Each row was made from one walk, in order. Every step used is in the known rows, and no mark comes twice. Write each row's walk.
Each row is shifted at random along 5 fixed directions that mean nothing.
Known rows:
E/S/K/H/B: [ 4.06 -0.71 -1.07  0.64  2.19  0.33 -4.09 -4.31  0.78  0.61 -0.42  0.60
  0.60  2.15 -1.44 -1.96 -2.02  3.32  4.12  0.27 -1.88  0.20  0.03  2.24
  1.62  2.98  0.17 -2.53  1.60  0.58 -0.59  3.14 -3.57  0.83  1.29  1.52
 -0.79 -1.63  0.72  6.25  0.26 -2.97]
E/G/F/K/S/B: [ 0.42  1.09  0.55  0.01 -2.12  1.70 -0.17  1.19 -1.79  2.77 -3.48  1.23
 -1.15  5.08 -0.24  1.67  3.34  0.34  0.38 -1.55  3.17 -0.61 -6.81 -0.83
 -1.48  0.38  3.40  1.51 -1.00 -0.57  1.71 -3.51 -1.84 -3.62 -2.25 -1.17
 -1.48 -4.51 -4.11 -4.29 -1.58  3.17]
S/K/B/H/F/G/E: [ 2.77 -0.17 -1.15  2.19 -1.77 -0.57  3.92 -0.95  1.03  0.12 -2.54  2.38
 -1.26 -0.43 -1.18  3.98 -1.37 -1.93  0.60  2.18  0.00 -1.06  1.41 -2.38
  3.51 -1.00 -1.99 -2.75 -0.46  1.48 -1.78 -0.11 -0.08 -0.33 -1.67  0.88
 -3.23  0.32 -1.55 -1.72 -0.73 -0.92]
K/H/B/F/G/E/S: [ 1.92  0.82 -0.32  1.90 -0.78  2.19 -2.78  1.66 -0.86  0.46 -2.95  2.39
 -1.93  3.49 -0.98  0.35 -0.91  2.22  3.06 -1.45  2.83  0.64 -0.69 -1.04
 -0.14  2.87  3.35 -1.39  0.71  0.56  0.12 -0.94 -4.89 -0.95  2.16 -0.41
 -1.04 -2.07 -1.02  2.92 -0.94 -4.35]
H/B/F/E/S: [ 0.00 -0.63 -0.35  0.48  0.61  2.40  0.79  2.15 -1.98 -1.82 -2.72  1.02
 -2.15  1.02  0.05  0.88 -1.40  0.26 -3.36 -1.45  0.76 -0.33 -1.46 -0.58
 -2.67 -1.65  0.78  0.13 -1.87 -1.91  2.01 -1.46 -1.42  1.28  0.11  2.89
 -0.31 -2.56  2.77 -1.70  0.54  1.66]
K/F/H/S: [ 0.89  0.25  0.59  3.82 -0.70  1.58 -0.42 -0.78  3.10 -2.64  0.47  3.94
  0.96 -0.86 -1.44  1.99 -0.41 -0.93  5.25  0.17  1.87 -0.49 -0.14 -1.36
  2.81 -0.12  2.04 -3.35 -4.67  1.58 -0.94  0.17 -4.83 -1.38 -1.00  0.38
 -4.81  2.00 -0.09 -2.28 -1.79 -3.67]
S/B/H/F: [ 0.63 -0.32 -2.53  0.77 -1.64  0.95  4.50 -0.72  4.14 -2.85 -4.73  1.58
  0.26  1.57 -1.44  3.06  1.46 -2.02  1.45  1.44  2.03 -0.63 -1.67 -3.44
  2.37 -1.50 -1.32 -1.28 -3.41  0.30 -1.63 -0.75 -1.27 -0.53 -2.45  0.38
 -2.25  1.92 -0.54 -4.86 -0.83  0.77]
F/K/S/B/H: [-0.18  0.94  3.00 -0.31 -2.39 -0.55 -3.28  1.75  3.14  1.66 -0.13  0.38
 -1.56  1.23  1.30 -2.14  0.11  1.13  1.94  0.11 -1.10 -1.67 -1.62  1.53
  1.56  1.26  1.69 -1.52 -0.90  1.29  0.86  0.73  0.42 -0.96 -0.35 -1.55
 -0.04 -1.41 -1.30  6.01 -1.53  1.82]
B/H/S/K/E/G: [-1.05  1.76 -3.19  0.46  0.93  1.68  3.94 -2.70  4.47 -1.58 -3.02 -0.40
  1.79  2.75 -3.82  0.15  1.03 -0.04  3.66 -1.22  3.22  1.86 -3.25 -4.55
  1.27  0.87 -0.38 -4.03  1.31  2.11 -1.94 -3.80 -0.24 -4.37 -3.56  0.34
 -2.72 -1.22 -1.86 -4.29 -2.00 -0.17]
B/F/H/S/G/E: [ 0.68 -0.68  1.30  1.63  1.15 -0.03 -0.94  1.51  0.84  1.96  0.94 -0.44
  0.45 -0.69 -0.74  1.46 -0.57 -1.65 -2.30  0.61  1.30 -0.96 -2.94  1.84
 -2.21  1.07  0.35  1.52  1.44 -0.96 -0.99  0.17  0.90  2.39  0.28 -0.28
  2.13  1.33  0.45 -0.32  0.82  2.47]
K/S/B/H/F/G/E: [ 3.75  0.53  0.07  1.33 -0.74 -1.09 -0.23 -1.56  2.16  3.20 -0.93 -0.23
  1.58  0.87 -0.91  2.08 -0.52  0.73  1.31 -0.48  0.02  1.41 -3.04  1.39
  0.73 -0.01  0.74  0.29  3.89  0.22 -1.73 -0.93  2.66 -1.38 -2.91 -0.53
 -0.40  0.23 -1.70  4.63 -0.43  1.00]
K/G/H/S: [ 1.41  0.35  0.03  0.59  1.85 -1.37 -0.54 -2.81 -0.27 -2.69  2.63  0.22
  3.17 -3.46 -0.81  3.29 -2.25 -0.77 -0.46  0.17 -0.09  1.56 -1.71  1.08
 -0.34 -0.13 -2.19 -1.85  0.07  2.40 -2.16  1.47 -0.81  0.85 -1.55  1.60
 -2.02  0.42 -0.13  1.44 -1.25 -1.65]
H/S/E/G: [-2.82 -1.37  0.97 -0.51  1.78 -1.51 -1.28 -1.51  0.70 -1.77  2.41 -0.43
  3.14 -1.32 -0.87 -3.93  2.48  0.21  0.23 -0.24 -0.07 -0.21 -0.89  0.85
 -0.41  1.63  1.27  1.72  0.30 -1.23 -1.98  2.53  0.20  1.87 -0.81 -0.31
  1.22  1.32  1.17 -1.32  1.79 -1.75]
K/S/G/E/H: [-2.15 -1.84 -1.14 -1.32 -0.55 -1.21  1.33 -0.50 -0.54  1.57  2.47 -0.89
  1.61  0.67 -0.60 -2.46  1.85 -1.31  0.97 -1.86  1.11  1.74 -1.59 -0.17
 -0.34  1.08 -0.85  1.09  2.11  0.88 -0.49 -0.01  1.54 -1.62  0.27 -2.01
 -0.33  1.51 -1.66 -0.43 -0.89  0.08]
B/H/S/K/E/G/F: [-2.42  1.47 -0.92 -1.83  0.67 -0.59  1.87  0.35  0.33 -1.23  0.75 -2.12
 -1.39 -0.94 -0.48 -3.54  0.46 -0.37  0.07 -0.24 -1.42  0.37  0.79 -0.26
  1.21  0.40 -1.86 -1.68  0.75  0.28 -0.81 -0.96  1.70  0.22  0.71 -0.64
  0.82 -0.55 -1.17 -1.19  1.02  1.61]
S/G/E/H/F/K: [ 0.40 -2.33 -0.39 -0.87 -0.96 -0.21 -0.33  0.05 -0.47  0.26 -1.78  0.18
  0.93  1.52 -0.49  1.68  2.70 -1.83 -0.17  1.14  1.32 -0.82  0.10 -0.83
 -0.42  1.60  1.07  2.12  0.19 -0.24  0.58  1.24 -1.40 -0.66  0.71 -2.26
  0.35  1.14 -1.60 -4.25 -0.27 -1.53]
H/S/B/F/E/G: [ 0.86 -0.94  2.67  0.29  1.02 -2.26 -2.55 -1.58  0.74  1.20  2.78 -0.07
  1.23 -2.74  0.56 -1.38 -0.98  1.20 -1.06  0.77 -3.18  0.09  2.21  3.38
 -1.02 -0.95  1.58  1.49  1.05 -2.02 -0.71  2.86  1.46  4.30 -0.97  1.70
  2.27  1.62  3.65  5.18  1.80  1.94]
G/H/F/E/S: [ 2.11  0.58 -2.28 -1.01  4.20  1.13  0.15 -2.93 -0.62  1.76  1.42 -3.42
  3.12 -2.76 -0.90  1.39 -1.56 -0.24 -1.53  1.37 -1.57  2.47  0.16  0.76
 -2.72 -0.94 -0.76  2.58  4.15 -0.80 -0.13 -1.45  2.78 -1.98 -0.74  0.43
  1.58  3.24  2.40  0.97 -0.49 -1.37]
B/F/G/H/S/K: [ 1.54 -0.39  0.26  1.79  0.72  0.52  0.16  2.14 -1.00  0.23 -0.42  1.15
 -0.75  0.18 -0.80  2.22 -1.63 -1.40 -2.49  2.05  0.77 -2.12 -2.10  0.73
  0.23 -0.11  0.86 -0.89  0.03  1.23  0.22  0.91 -1.53  0.94 -0.06  0.80
  0.67 -1.17 -0.23  0.09  0.59  1.72]
G/E/F/H/B: [ 1.06  1.82 -0.90  0.29  1.24  3.11 -1.09 -0.78  1.23  4.83 -1.86 -1.56
  1.03  2.67 -2.13  1.17  2.53  0.41  2.62 -1.40  2.85  0.58 -2.69 -0.93
 -2.07  2.09  2.91  4.49  3.55 -1.35 -0.79 -2.22 -0.09 -3.38  0.68 -2.51
  0.58  1.83 -1.54 -1.84 -1.59 -3.44]
S/K/H/B/F/E: [ 0.24 -1.02 -0.23  2.23 -1.79  0.71 -0.69  0.44  3.67  0.97 -1.99  1.42
 -2.25  2.08 -1.16 -0.44  0.80  1.16  3.32 -0.43  0.06 -1.70  1.59 -1.55
  2.82  0.99  1.83 -2.25 -1.82  2.48 -0.68  1.06 -3.69 -0.73  0.36 -0.37
 -1.99 -0.85 -1.52  0.48 -1.00 -1.69]
F/G/E/S: [-2.73  0.68 -2.57 -0.13 -0.67  2.46  4.02  0.75 -2.13 -0.34  0.73  0.56
  0.87  2.43 -1.03  0.45  1.28 -2.73 -1.41 -1.88  5.38  1.07 -4.54 -3.51
 -2.00  0.89  0.74  1.17  0.85  0.66  0.43 -4.59 -0.03 -5.25 -0.89  0.26
 -1.19 -0.28  0.74 -7.78 -1.45 -0.36]
F/K/G/H/B: [-0.57  1.31  2.10 -0.52 -1.72 -0.13 -1.21  0.97  0.16 -1.81 -1.57  0.11
 -0.76  0.89  1.53  3.33  0.58 -0.41 -0.81 -0.73  1.23 -0.53 -0.99 -1.29
 -0.08  0.27  0.19 -0.07 -2.55  1.91  0.22 -0.62 -1.24 -1.60 -0.92 -0.56
 -1.48 -2.48 -2.20 -1.51 -2.60 -0.02]
B/F/E/H: [-1.47 -1.67 -1.24 -0.61 -0.46  2.69  1.13  2.71 -2.35  0.54 -1.65  0.28
 -2.04  0.16 -0.52 -1.97 -0.38 -1.32 -3.09 -0.03  1.90 -2.94 -2.39 -0.99
 -2.34 -0.94  2.81  0.37 -1.05  0.01  2.59 -1.20 -1.96 -0.79  1.70  0.98
 -0.59 -1.87  0.92 -3.17 -0.38 -0.27]
G/E/H/F: [-0.70 -0.56 -4.64 -1.38  0.10  0.94  4.90 -1.37 -0.92 -3.18 -2.02 -0.50
  0.82 -0.69 -1.92  1.42  0.43 -4.02 -1.63  0.30  1.86  1.36  1.07 -3.86
 -0.51 -1.19 -2.88  0.04 -1.67  0.12 -0.96 -0.91 -1.27 -1.21 -0.25  0.80
 -2.05  2.97  1.51 -7.15 -0.24 -4.10]
H/B/F/G/E: [-1.01 -0.54  1.28  1.38 -2.25 -0.56 -0.04  2.50 -1.55 -1.33 -0.10  2.57
 -2.53 -1.32  1.04  1.29 -1.03 -1.34 -1.51 -0.51 -0.64  0.15  5.24 -1.63
  1.03 -1.62  0.84 -0.44 -2.91  0.87 -0.28  1.19 -1.74  2.69  1.66  0.96
 -0.45  2.48  1.32  0.79 -0.64 -2.36]
K/H/S/E/G/F: [-0.25 -1.12  0.58  0.41  1.08 -1.14 -2.24 -0.21 -1.47 -1.02  1.58 -0.66
  0.78 -1.31 -0.80 -2.44  1.21  1.13 -0.21  0.61  0.54 -1.74 -3.81  2.31
 -0.87  2.38  0.26  1.18 -0.59 -1.30 -1.92  2.42 -2.17  2.71  0.57 -0.06
  0.30 -2.35 -1.03 -1.19  3.02 -1.68]
E/S/H/B/F/K: [ 2.41  0.39 -0.95 -0.88  2.46  0.55 -1.69 -1.16  0.62  0.20 -0.55 -1.45
 -0.41  0.82  0.15 -1.16 -2.48  0.73 -1.88  1.29 -1.47 -0.20  0.71  1.26
 -1.02  0.18 -1.13 -0.65  0.54 -1.44  1.90  0.10  0.77  1.21  0.28  2.67
  2.42 -0.41  3.72  3.61  0.85  1.74]
H/F/G/E/S: [-0.32  1.14 -1.88 -2.23  0.88  1.31  2.19  0.60 -1.19  0.40 -0.45 -1.31
  0.55  1.77 -1.13 -0.80  2.06 -2.87 -3.07 -2.22  2.59  2.23 -3.22 -0.85
 -1.83 -0.05  0.23  2.76  2.06 -1.72 -0.02 -3.87  2.28 -3.72 -0.57 -0.29
  1.50 -0.89  0.50 -6.52  0.73  1.04]
E/G/H/B: [-1.21  0.69  0.73 -2.67  1.35 -1.26 -0.69 -1.34 -3.36  0.16 -0.30 -2.96
  0.47 -0.78  1.95 -1.49  0.44  0.29 -2.43  0.45 -1.18  0.95  1.75  0.02
 -1.77 -0.51 -0.27  5.37  1.01 -1.76 -1.85  0.48  1.41  1.49  0.86 -1.09
  2.03  0.72  0.63  0.81 -0.20 -0.78]
H/F/G/E/S/K/B: [ 0.82 -0.37  2.01 -2.95  0.09 -2.70 -2.02  1.33 -3.86  1.78  2.59 -0.78
 -2.33 -1.47  2.50 -4.94  0.27 -0.86 -3.97 -0.01 -4.04 -1.39  2.68  5.08
  0.96  0.74 -0.70  3.28  2.41 -3.13 -0.10  2.87  3.14  3.03  3.28 -1.26
  3.66 -1.90  0.82  2.42  4.25  1.47]
K/H/B/F/E/S: [-0.20  0.21 -0.49  2.25 -1.07  2.62 -0.67  1.77  0.79 -3.70 -2.88  3.19
 -2.25  1.56 -0.29  0.23 -1.52  2.14  3.04 -0.71  1.97  0.03  1.37 -2.44
  0.48  0.63  1.66 -3.55 -4.04  1.04  0.75 -0.66 -6.09 -0.33  1.54  1.20
 -2.96 -1.52  1.45 -0.06 -1.03 -3.76]
S/E/H/B/F: [-1.21 -3.11 -1.68 -1.32  0.86  0.12  1.08 -0.38 -0.58  0.58 -2.02 -1.86
 -0.11  1.09 -0.94 -2.89  1.61 -0.18 -1.35 -0.17  0.27 -1.97 -0.59 -0.81
 -0.81 -0.09  0.42  1.96  0.55 -2.22  0.46  1.84  0.82  2.56  0.74  1.14
  1.55  0.59  0.11 -0.94  1.59 -0.76]
G/E/F/K/S: [-0.25  1.84 -1.73  2.09 -1.33  3.30  1.04  1.25  0.68 -0.77 -1.69  3.96
  0.30  1.30 -2.62  3.28  0.23 -1.15  3.22 -0.66  3.16  1.00 -1.22 -3.44
  0.26  0.04  0.52 -3.17 -2.56  2.92  1.10 -2.16 -4.63 -4.35 -0.69 -0.53
 -4.26  0.54 -1.03 -3.62 -2.84 -4.62]
K/S/H/B/F/G/E: [-3.22  0.20  0.20  0.90 -3.10 -0.13  1.25  5.53  0.07 -1.66 -1.09  1.11
 -2.43  2.70  1.66 -2.05  2.48 -0.57 -1.29 -1.95  2.77 -1.87 -1.17 -0.86
  1.27  1.30  1.50  1.17 -1.96  0.77  0.02 -0.83 -1.18 -1.05  0.75 -3.16
 -0.11 -1.56 -1.46 -2.00  0.99  0.38]
B/H/F/K/S/G: [ 1.37  0.41  2.43 -0.33 -0.97 -0.57 -1.70  2.19  2.69 -2.24 -2.50  1.14
 -1.12  0.01  0.47  0.29 -0.60 -0.40  0.14  1.14 -0.95 -0.06 -0.23  0.70
  1.81 -0.48 -0.27 -2.64 -2.35  0.92  0.46 -0.10 -0.16 -0.20 -0.14 -0.92
 -0.20 -1.72 -1.44  0.90 -0.72  2.00]

Which walk is each row?
[ 0.06 -0.62  1.71 -1.65 -0.58 -3.43  0.32 -2.33  0.95  0.34  2.92 -2.65
  0.72 -1.51  1.25  0.92 -1.53 -0.87 -1.31 -0.40 -2.52  3.13  3.69  0.00
 -0.50 -1.78 -4.17 -0.09 -0.15 -0.26  0.10  0.52  4.58  0.68 -1.95  1.95
  0.60  1.49  2.16  2.51 -0.79  2.50] -> F/K/S/G/E/H/B
[-5.40 -0.04 -0.12 -0.91 -1.37  1.50 -0.13  1.66 -0.09  0.12  1.47 -0.32
 -0.76  3.01  1.79 -3.77  5.18  1.76  4.33 -3.33  1.73  0.24  0.99 -1.32
  0.71  2.63  2.43  1.22 -0.42 -0.48  1.24 -1.63 -0.33 -2.27  3.42 -4.31
  0.85  1.46 -3.03 -4.46 -0.48 -0.31] -> K/E/S/G/F/H/B
[-2.07  0.97 -1.09 -0.84  0.23 -0.49  2.58 -1.98  1.01  1.18  4.03 -1.70
  2.71 -1.41 -0.39 -0.41  2.07  0.22  0.95 -0.75  0.81  0.52 -0.59 -0.31
  0.24 -1.61 -1.28  1.65  1.03 -0.56 -1.14 -0.37  3.31 -1.28 -1.33 -0.20
  0.79  0.90 -0.02 -2.90  1.53  1.19] -> K/E/F/G/H/S/B
[-1.96 -0.12  0.99  0.54 -0.12  0.43  0.09  1.85 -0.50  0.15  0.08 -0.04
  1.28  1.67  0.52 -1.26  2.85  2.01  1.71 -0.90  1.71 -0.79 -2.30  0.23
  0.42  0.46  1.73  2.89  0.53 -0.75  0.09  0.27  0.54 -1.52 -0.05 -2.39
  0.52 -0.93 -2.22 -1.12  1.07 -0.81] -> K/S/E/F/G/H/B
[-2.16 -0.09  0.99 -2.44  0.56 -1.39 -1.59 -0.84 -1.11  0.92  2.91 -3.19
  0.44 -0.68  2.38 -1.46  0.46  1.23 -1.50 -0.70 -2.12  0.47  1.71  1.03
 -1.35  0.26 -2.00  1.68  1.32 -0.94  0.87  0.48  3.69  0.78  0.71 -0.62
  2.70 -0.54  0.30  1.77  0.63  2.47] -> F/K/E/S/G/H/B
[-1.70  0.56 -1.07 -0.60 -0.67  0.86 -1.43  0.83 -0.85 -0.01  1.57 -0.81
 -1.73  0.00  1.26 -1.44  1.55  1.08  0.89 -0.46 -1.38 -1.10  2.42 -0.28
  0.65  1.16  0.31 -1.04 -1.71  0.46  2.42  0.01 -0.95 -0.77  2.05 -0.95
  0.25  0.67 -0.69 -0.50  0.18 -1.53] -> G/F/K/E/S/H/B
[ 0.15  0.27  1.21  1.06  0.03 -0.84  0.28 -1.38  1.93  1.63  1.63 -0.34
  2.03  0.52  0.02  1.38  0.91  0.71  2.69 -1.36  0.56  2.65  0.40  0.34
  0.00 -0.30 -1.20  1.79  1.02 -0.44 -1.35 -0.63  2.08 -0.84 -0.79 -1.24
 -0.05  2.32 -0.54 -0.23 -0.73  0.82] -> K/S/G/E/F/H/B
[-1.74  1.75 -1.93 -3.40 -0.43 -0.97  3.61 -0.11  0.58 -1.94 -0.57 -1.67
 -0.04  1.02  0.74 -1.95  1.16 -1.76 -0.69 -2.14  0.74  2.53 -0.26 -0.10
  0.17  0.52 -3.47  0.92  2.52 -1.04 -0.99 -2.70  3.62 -0.91  0.18 -1.09
  1.68  0.31 -0.36 -2.20  0.71  2.75] -> K/G/E/S/B/H/F
[-0.59  1.22 -0.01 -1.76  0.27  0.94 -1.81  0.03  3.60 -0.20 -1.26 -0.16
  0.13  1.04 -0.44 -2.66  1.13  1.05  4.09 -0.28 -0.81  1.81  2.78 -1.09
  1.92  1.29  1.23 -3.05  1.32  1.03  1.19 -1.71  0.86 -2.76  1.50 -2.28
  1.17  1.13 -1.68  1.26 -1.65 -0.74] -> B/H/F/K/E/S/G
[ 1.72  0.54  0.29  2.16 -0.34  0.61 -2.08 -2.25  3.41  1.42 -1.98  2.60
  1.67  2.21 -2.46  2.25  0.95  1.89  3.73 -1.11  1.04  0.73 -1.31 -1.04
  0.28  0.36  3.31 -3.30  0.01  0.63 -0.16 -0.08 -2.33 -0.14 -3.24  1.05
 -1.47 -0.72 -1.00  2.12 -1.06 -0.41] -> H/S/B/F/K/E/G
[-1.18 -0.93  0.05  0.52 -0.41 -0.89  1.48 -1.38  0.91 -0.20  4.91  0.61
 -1.04 -4.35  0.00 -0.46 -0.41 -0.39  4.53  1.88 -4.03  1.11  9.14 -1.35
  3.12 -0.70 -0.39 -3.29 -1.95  1.36  1.37  2.36 -0.42 -0.12  1.56  0.61
 -2.09  6.68  1.82  1.51 -1.63 -4.08] -> G/F/E/H/S/K/B
[-0.35  0.40 -1.21 -1.24  2.31  2.14 -0.15  1.98 -0.70  3.74 -1.97 -3.28
 -1.53  2.96  0.06 -1.14  0.97  1.09 -0.82 -0.41 -0.47 -0.12 -0.57  0.40
 -1.99  1.57  1.68  3.78  4.79 -1.53  1.57 -1.44  1.79 -1.27  1.43 -2.17
  3.59  0.17 -0.54  2.50 -0.09  1.93] -> G/H/B/F/E/S/K
[-3.19  2.47  0.97 -1.80  0.13  0.23 -1.48  2.62 -0.21  0.40  0.50 -0.96
 -1.59 -1.04  0.52 -2.77  0.03 -0.31 -1.14 -0.79 -0.68  0.58  2.47 -0.85
 -0.85 -0.37  0.75 -1.27 -0.22  0.75  0.78 -1.49  0.62 -0.02  1.20 -1.27
  1.96 -0.52 -0.44  1.42 -0.46  0.17] -> B/F/K/E/G/H/S
[-1.23  0.57  0.54 -1.70 -1.17 -0.77 -1.97 -0.01 -0.30  6.23 -0.02 -1.89
 -0.72  1.01  1.32 -2.46  1.85  1.05 -0.20 -0.06 -1.30 -1.61  0.63  0.80
 -0.60  0.02  2.21  2.75  3.09 -0.30  0.27 -0.12  2.52  0.67  0.56 -2.40
  3.21  0.20 -2.49  4.29 -0.23  2.25] -> S/B/F/K/E/G/H
[-3.35 -1.07  1.78  0.17 -1.26 -0.62  0.93  4.38  0.12  0.65  0.55 -0.54
 -1.08  0.67  1.83 -0.33  2.13  0.18 -0.70 -1.62  0.35  0.57 -0.09 -0.06
 -0.50 -0.62  0.61  2.53 -0.13  0.12  0.48 -0.82  1.80 -0.22  0.32 -3.16
  1.18  0.41 -2.02  0.14 -0.55  3.64] -> K/S/G/H/B/F/E
[-0.23 -0.70 -1.57  2.52 -2.71  2.75  2.42  3.20  0.23 -1.53 -4.78  4.52
 -1.31  3.98 -1.90  4.24 -0.14 -1.69  1.67 -0.14  4.77 -0.22 -2.29 -4.52
  0.04  0.04  1.20 -4.78 -3.21  2.96  2.62 -2.60 -5.10 -2.93 -0.93  0.00
 -3.88 -1.20 -2.26 -4.23 -3.08 -0.71] -> B/F/K/S/G/E/H
[ 2.39  0.81  2.26  0.40  0.41  1.99 -3.97  1.70  0.52  2.54 -3.04  1.15
  0.30  3.99 -0.63  2.45  2.21  2.65  3.42 -0.18  1.31 -0.03 -3.19  1.09
 -0.49  1.41  3.27  1.71  0.59 -0.46  2.00  0.07 -2.25 -2.43  0.31 -2.97
  0.21 -2.87 -3.85  1.56 -1.43  0.19] -> E/F/K/S/G/H/B
[ 1.66 -0.17  0.14  0.53 -0.16  0.10 -0.39 -1.79 -1.76  1.34  2.09  0.22
  0.45 -1.54  1.02  1.43 -1.78  1.82  1.34  0.14 -1.13  0.14 -0.87  2.12
 -0.59  0.13  0.85 -0.89  2.69  0.87  1.60 -1.05  0.80 -0.57  0.35  1.24
 -0.75  0.28 -0.72  2.77 -1.35  1.16] -> K/G/F/E/S/B/H
[ 2.59  0.32  1.96 -0.80  1.83 -1.63  0.45 -0.41 -3.11  0.74  3.10 -0.61
 -0.21 -3.13  0.83  0.55 -2.27 -0.42 -3.44  3.10 -2.21 -2.11 -0.48  3.89
  0.13 -1.86 -2.99  2.11  0.16 -2.49 -0.28  2.95  2.29  3.05  0.51  1.94
  1.52 -2.77  1.71  0.60  3.46  3.00] -> E/F/G/H/S/K/B
[-1.27  0.91 -1.72 -0.13 -0.91  1.18  0.46  0.42  0.52 -3.02 -2.10  0.90
  0.59  1.10  1.27  1.55  1.73  0.58  1.93  1.29  0.29 -1.00  1.87 -1.57
  1.31  0.69 -0.24 -0.64 -2.26  0.52  0.59  0.61 -2.46 -0.94  0.42 -2.51
 -0.47  1.38 -0.59 -2.07  0.29 -2.35] -> G/H/F/K/E/S/B
[ 1.04  0.56  0.35 -1.10  0.78 -0.10 -0.32 -0.39  0.79 -3.22 -1.08 -0.02
 -0.44 -0.90  1.03 -2.07 -2.00  1.00 -0.06  0.80 -2.11 -0.40  1.80  1.93
  1.52  0.28 -0.38 -2.21  1.11  0.74  0.67 -0.27  0.28 -0.54  1.16  0.30
  0.24 -1.88  0.93  0.67  0.62  0.61] -> B/H/F/E/S/K/G
[-2.75  0.13  1.21  0.79 -1.79 -0.11 -0.44  2.95  0.48 -2.18 -1.54  1.11
 -1.19  1.65  2.15 -3.34  1.58  2.09  0.32 -1.23  0.87 -1.29  1.20 -0.37
  0.79  0.30  3.00  0.84 -2.17  0.37  0.42 -0.60 -1.92 -0.75  0.30 -2.26
 -0.60 -1.70  0.16 -0.22  0.35 -0.35] -> K/S/H/B/F/E/G
[ 0.16 -0.45 -0.04  2.49  0.48 -1.04  3.52 -0.54  1.22  1.39  2.41  1.34
  0.88 -3.50 -1.43  3.18 -1.66 -1.62  0.60  1.64  0.13  1.08  2.04 -2.53
  1.16 -2.45 -1.77 -2.37 -0.12  0.44 -1.23 -0.13  2.65  1.36 -2.33  2.47
 -1.04  4.00  0.45  1.28 -0.99 -0.23] -> K/B/F/G/H/S/E
